Each row is followed by its class.
43,-9,-17,-13,-14,9,-49,36,-1,3,22,-31,28,-7,27,-6,-35,25,19,-8,-58,13,-31,-6,58,4,-15,46,-9,0,-13,0,-54
<153>
-31,47,-81,52,-22,59,25,18,-57,17,43,-28,-14,-72,-5,8,41,-4,6,9,12,24,-55,-13,13,-5,-46,7,24,29,29,-67,58
<118>
2,17,-1,-10,10,-11,-45,46,-47,-26,-24,50,-21,-22,-32,91,31,28,-15,5,19,-13,-45,-26,-13,2,-3,-34,-43,9,-40,-57,79
<206>
26,-36,-27,23,-26,9,2,19,-10,10,18,-39,21,-6,52,-28,-46,18,10,1,-46,21,-51,-5,55,-3,0,63,-35,13,-15,-26,-44
<118>
45,4,-38,11,-16,3,-5,12,-15,-2,0,11,45,14,-50,9,-8,44,12,2,18,40,2,-40,-21,1,-25,-76,-13,-20,-22,-10,-16
<153>
65,-20,-18,4,-50,-1,-23,28,-5,-7,-2,-28,18,-3,29,-10,-25,46,-9,23,-35,35,-17,10,65,13,-9,45,-31,8,-20,-24,-91
<181>
38,-5,-15,9,-12,-9,-3,-28,5,12,8,-46,26,13,66,-23,-15,6,12,34,8,19,-34,6,67,5,-18,36,-45,-1,-46,-4,-49
<46>
-68,1,-36,8,-27,15,18,-14,-50,6,65,-27,-31,-41,-13,-13,37,-52,0,59,12,19,-14,-26,-40,-5,-44,-49,39,-2,-6,-11,2
<43>
5,-3,9,-28,-38,19,-33,22,10,2,30,-4,-11,19,60,1,-15,20,4,28,-30,19,-45,12,65,-6,-34,18,-20,0,-22,-6,-61
<43>
46,-4,-26,-33,-41,7,3,7,12,-14,38,-15,22,30,28,19,-39,29,-5,7,-18,-8,-17,26,59,5,-9,50,-39,-24,-32,-20,-60
<206>
-17,2,-17,63,7,9,15,-54,-14,-5,7,-3,25,-35,14,13,39,36,-31,22,63,75,-19,-97,12,-6,-2,-19,-37,-6,-14,-10,-11
<80>
27,44,-5,-38,9,-4,50,21,41,36,-12,-22,-32,-17,31,15,-17,45,-9,-14,5,-39,2,-9,-16,-7,-11,19,-10,25,-20,7,-36
<5>
23,6,-13,-34,-35,31,6,-2,7,-3,30,-53,-9,-5,54,-25,-10,8,13,26,-37,-17,-3,39,66,0,-25,47,-30,-1,-9,21,-64
<43>
-2,37,-70,31,-16,21,71,-34,21,37,-2,76,-42,43,-3,19,41,32,18,27,42,6,13,-95,1,15,-17,-32,-21,-14,-17,12,28
<42>
13,41,2,2,17,-39,73,-3,53,40,-29,-26,-14,-9,40,23,-3,69,-9,-30,28,-21,23,-27,13,-25,20,38,-12,16,-10,-14,-42
<42>
30,35,9,-3,3,-23,60,4,23,15,-14,-5,-40,-14,79,6,-5,44,-17,-20,20,-20,25,-18,-10,3,20,31,-27,36,-27,-8,-14
<26>
-27,81,-34,59,42,37,35,-11,-29,-4,-27,-11,-22,-27,15,40,62,65,-3,-24,31,9,0,-26,28,12,-1,-38,-61,25,26,20,86
<80>
20,38,5,2,5,-39,51,2,21,21,-18,-10,-37,-40,65,3,-1,49,-18,-23,13,-15,24,-47,-7,-5,6,38,-19,33,-23,-4,-17
<26>
-14,11,41,-3,22,-56,-78,-48,-49,-22,17,-33,36,-15,3,23,-17,-47,-15,19,8,6,-4,16,56,11,-13,-47,-44,-22,-47,6,28
<80>
37,11,-17,2,-21,2,-16,13,-7,6,9,14,45,19,-56,-20,-16,48,-14,26,-1,21,11,3,-40,28,-6,-54,16,10,-21,-13,-10
<181>
37,3,19,18,-23,3,-35,19,-3,-9,-13,-1,12,11,-29,-9,-34,57,3,6,18,36,2,1,-17,3,-29,-61,-30,-3,-27,8,-18
<80>
26,-14,2,13,-31,-9,20,8,17,5,-1,-13,52,24,14,19,-42,58,-11,19,-20,16,-29,42,50,1,-2,25,-28,-2,-35,-2,-46
<42>
8,36,-4,-8,12,-23,60,0,25,26,-14,-24,-32,-3,49,-2,23,58,-18,-22,26,-17,27,-7,-7,-29,13,24,-3,35,-14,-9,-25
<43>
24,-7,-23,9,-10,-1,0,10,4,-23,28,-35,0,16,46,23,-25,30,-8,26,-41,21,-22,4,68,-5,3,33,-60,2,-21,19,-70
<80>
41,61,-18,-18,12,-19,56,3,23,28,10,-33,-9,-9,53,16,-5,46,-14,0,24,-34,23,-11,-5,-1,19,6,-10,33,-32,-26,-15
<181>
31,4,2,5,-11,10,-16,25,14,-8,15,5,14,24,-19,5,-44,60,-9,0,22,27,10,3,-29,3,-15,-68,-16,-12,-10,-8,-42
<80>
27,9,3,-61,-16,44,-40,-11,28,10,31,-16,13,27,31,-3,-36,-9,0,19,-38,-12,-22,28,48,25,-27,24,-33,-15,-21,7,-57
<5>
37,45,-21,-7,21,-13,73,5,21,30,3,-25,-18,-40,60,35,14,51,-13,-21,16,-10,3,-50,3,-8,17,15,-19,35,-21,2,-15
<153>
31,-10,-23,-26,-39,24,-7,17,28,6,0,-31,21,24,21,2,-40,36,7,12,-51,24,-35,26,62,-7,-44,41,-39,-11,-10,11,-98
<5>
2,-29,-16,21,20,13,-19,27,23,-18,-36,10,17,-95,-30,20,-73,68,5,-35,-18,-15,1,-77,-24,-35,-67,-57,-33,-17,11,61,30
<80>
37,-5,-12,15,-10,5,-8,-2,-12,-8,-11,16,43,3,-48,-1,-23,32,-8,18,8,13,7,27,-19,8,-30,-50,29,17,-18,-28,-14
<106>
38,16,11,10,0,10,-25,32,4,-16,23,12,29,13,-22,6,-42,46,-10,9,16,8,1,10,-25,14,-16,-70,-5,4,-22,2,-20
<80>
63,17,-23,6,1,9,-15,12,-22,4,-22,2,47,-7,-40,28,4,35,12,8,8,39,1,-10,-34,-2,-42,-77,-20,25,-32,-29,-7
<153>
30,51,5,-10,6,-51,61,6,10,28,-17,-32,-13,2,44,19,3,52,0,-24,22,-19,10,0,7,-7,13,38,-21,32,-32,-29,-32
<206>
59,-5,-16,-12,-15,16,-29,-15,-5,-13,-16,15,47,-12,-52,15,-26,50,-17,14,9,15,11,11,-3,16,-36,-56,-5,-9,-17,-38,-27
<106>
30,-30,-24,2,-14,-1,-13,9,4,14,24,-28,2,12,69,-19,-50,3,12,9,-11,12,-25,29,39,17,-29,5,-23,-7,-22,-20,-61
<46>
-36,-27,-52,9,11,11,82,-15,9,-25,45,-43,56,-69,18,65,-39,22,-35,35,-18,1,-40,-16,4,-37,-15,-20,4,-8,0,-4,-35
<106>
38,33,-7,-5,-32,0,-10,21,-5,1,10,-9,35,14,-39,-4,-19,47,-5,23,17,24,3,-8,-24,10,-23,-76,-4,-6,-26,-22,-24
<181>
54,4,-16,0,-27,6,6,19,-4,-20,4,30,41,33,-44,13,-20,41,1,7,11,14,4,-7,-12,17,-27,-52,-27,-12,-22,-17,-41
<206>
-38,-35,6,21,-10,26,-49,-14,-55,-6,-1,-4,-49,-19,25,-11,42,-58,5,20,-17,56,-3,-32,-11,11,-56,-67,-26,22,3,-28,-19
<43>
-16,13,-44,2,-10,-20,17,3,-17,4,12,-39,-3,-70,-74,25,32,53,-29,27,-16,-17,11,-59,-75,-22,-1,-10,15,13,-23,-25,31
<98>
-21,62,-62,43,32,-10,12,-9,-47,6,37,-49,40,-82,21,18,14,-20,13,13,-13,8,-1,-92,32,15,-67,-72,-4,8,19,-23,-21
<181>
34,-5,-10,2,-24,16,-28,-10,10,-11,-20,10,33,13,-58,-7,-22,43,-4,8,4,29,9,3,-9,-8,-43,-49,10,-5,-11,-19,-22
<106>
22,28,-4,8,-5,-37,52,15,22,24,-12,-31,-12,-21,42,15,-3,60,-2,-23,30,-35,28,-22,-7,-25,16,21,6,15,-19,-44,-19
<98>
-1,-5,-19,20,4,9,8,39,-13,-30,19,8,-7,-101,25,34,-34,5,-26,-11,-12,-32,-11,-51,-36,-21,-53,-21,4,29,-22,-6,39
<26>
39,39,2,-15,18,-27,57,-13,30,32,-48,-29,-18,-21,45,24,-10,67,-6,-24,23,-20,24,23,12,-17,3,21,-3,37,-10,-34,-29
<106>
43,-6,-2,12,-22,5,-21,-3,-4,-27,-35,11,41,7,-72,2,-14,47,-6,15,7,27,7,0,-5,-5,-35,-62,-7,-6,-16,-7,-17
<106>
-40,-42,-31,58,-8,-14,-7,9,-13,12,-37,-2,-15,-82,-15,24,49,26,-7,-3,10,58,-2,-90,-33,-39,-23,16,34,18,39,-83,-44
<98>
40,-40,-15,9,-28,33,-4,-5,11,-7,11,-27,34,2,46,-13,-34,9,-1,10,-19,32,-49,-13,54,-19,2,57,-52,3,-22,-32,-45
<118>
38,40,-9,11,-2,0,-24,15,11,-15,29,8,22,28,-44,5,-20,42,-16,1,18,20,21,-1,-19,-2,-33,-71,4,5,-15,-3,-30
<80>
38,-6,1,-1,-4,1,-26,3,-1,1,-21,16,21,4,-45,-7,-34,48,-10,-2,-7,10,15,-2,-36,13,-30,-68,11,11,-20,-21,-10
<106>
-56,-16,-26,13,5,-32,-62,7,-73,26,-58,9,-23,-38,-6,36,17,-9,47,-28,28,12,-21,8,16,-6,-25,25,1,-24,15,-90,60
<206>
58,26,-19,-15,-5,-6,-39,7,-1,-2,9,10,5,9,-43,-5,-11,29,-12,19,15,-9,-2,-7,-23,18,-43,-69,-18,2,-52,-3,19
<46>
-19,-24,-14,23,21,15,19,-56,-22,10,10,-18,67,-59,16,31,-3,-49,-20,23,27,38,-40,3,-23,-31,-25,-20,-3,39,-20,-67,34
<118>
39,7,4,-8,-11,30,-6,17,17,-1,-17,-4,55,12,-49,-14,-30,33,4,3,16,12,2,11,-36,2,-41,-56,-6,-8,-9,0,-51
<5>
10,47,-8,-16,18,-18,62,7,16,53,-19,-44,-30,-15,46,5,-1,44,-6,-25,29,-19,10,-1,-23,-4,3,20,-4,28,-14,-26,-39
<5>
38,7,-26,19,-30,0,-30,22,-26,-9,15,-4,42,25,-50,-15,-9,41,-12,23,9,43,8,-21,-30,15,-17,-73,-1,-4,-24,-43,-38
<181>
33,43,-9,-7,-2,-19,46,1,25,41,-4,-29,-39,-14,43,-8,-6,48,-17,-37,11,-9,-3,-33,5,-18,11,36,-22,34,-20,-31,-1
<118>
23,9,-3,-5,-2,2,-7,5,-12,1,-43,-20,4,-41,-51,7,38,-11,8,50,-7,7,-14,-24,-24,-10,-32,12,-15,34,-22,6,-35
<5>
16,38,-14,-23,16,-22,58,5,20,49,-23,-43,-22,-15,32,9,-4,63,-20,-26,5,-19,10,5,-16,-1,10,35,-13,27,-16,-16,-39
<5>
31,-15,-6,6,-5,4,-27,19,-9,1,15,-44,30,4,48,-20,-37,-16,22,10,-48,4,-48,3,58,-11,-2,56,-37,21,-24,-32,-40
<118>
13,-5,-78,37,24,13,18,3,-29,0,32,18,72,-58,12,-11,-20,9,27,22,27,-30,5,-77,0,-2,-57,-37,26,-13,-7,-19,-26
<43>
-52,20,-56,25,-3,0,15,-30,-20,-5,-22,-24,-43,-69,-47,34,54,10,-33,-20,-1,15,6,0,13,-50,-44,28,43,27,32,-24,57
<106>
36,-17,-10,18,-13,-2,-18,12,-17,-17,-20,2,20,3,-46,-5,-23,38,-8,4,-4,15,9,4,-20,2,-24,-50,7,8,-19,-27,-18
<106>
27,38,0,-1,16,-15,38,-5,18,22,-15,-6,-18,-20,81,3,-11,50,-13,-33,25,-26,27,-17,-9,1,12,38,-20,34,-29,-28,3
<26>
11,18,19,9,-29,-2,-28,-20,22,23,19,-18,6,39,72,-13,-21,6,12,1,-15,27,-23,-15,104,14,-29,32,-34,-14,-24,-11,-65
<42>
45,22,1,-5,-13,17,-25,30,-8,-5,-7,27,62,25,-57,-3,-35,48,23,-2,1,-3,-1,21,-29,28,-39,-62,-5,-2,-16,-14,1
<206>
42,7,31,-14,-22,-10,-6,16,38,-10,28,-29,8,17,41,15,-50,46,-29,12,-45,33,-18,41,52,1,-18,5,-34,24,-20,29,-96
<80>
-41,-17,-44,12,51,65,9,-6,-26,-1,18,-30,30,-28,-4,8,0,-48,21,11,-5,11,10,-42,-67,24,-29,-94,-19,-14,46,-33,-51
<5>
50,20,-33,16,6,-6,-17,-9,-9,2,-2,-14,19,11,-32,-21,1,32,-11,0,22,12,16,-8,-26,14,-38,-63,-21,9,-32,-16,-4
<46>
-33,26,-95,29,-16,20,-13,5,-20,30,76,41,-51,-21,-9,-4,35,-31,-7,13,1,29,-45,-114,0,-13,-46,13,50,12,3,-69,23
<118>
4,-73,25,5,-11,31,4,-15,-9,-15,-44,-2,-65,-24,-18,-2,19,26,-36,27,-10,34,0,-59,-87,6,33,-35,-48,27,-31,-7,5
<106>
40,20,-8,-2,-22,16,-20,28,-5,-17,13,-2,33,8,-51,-11,-18,31,-4,23,7,2,9,-17,-34,11,-16,-73,-2,-3,-22,-3,-5
<181>
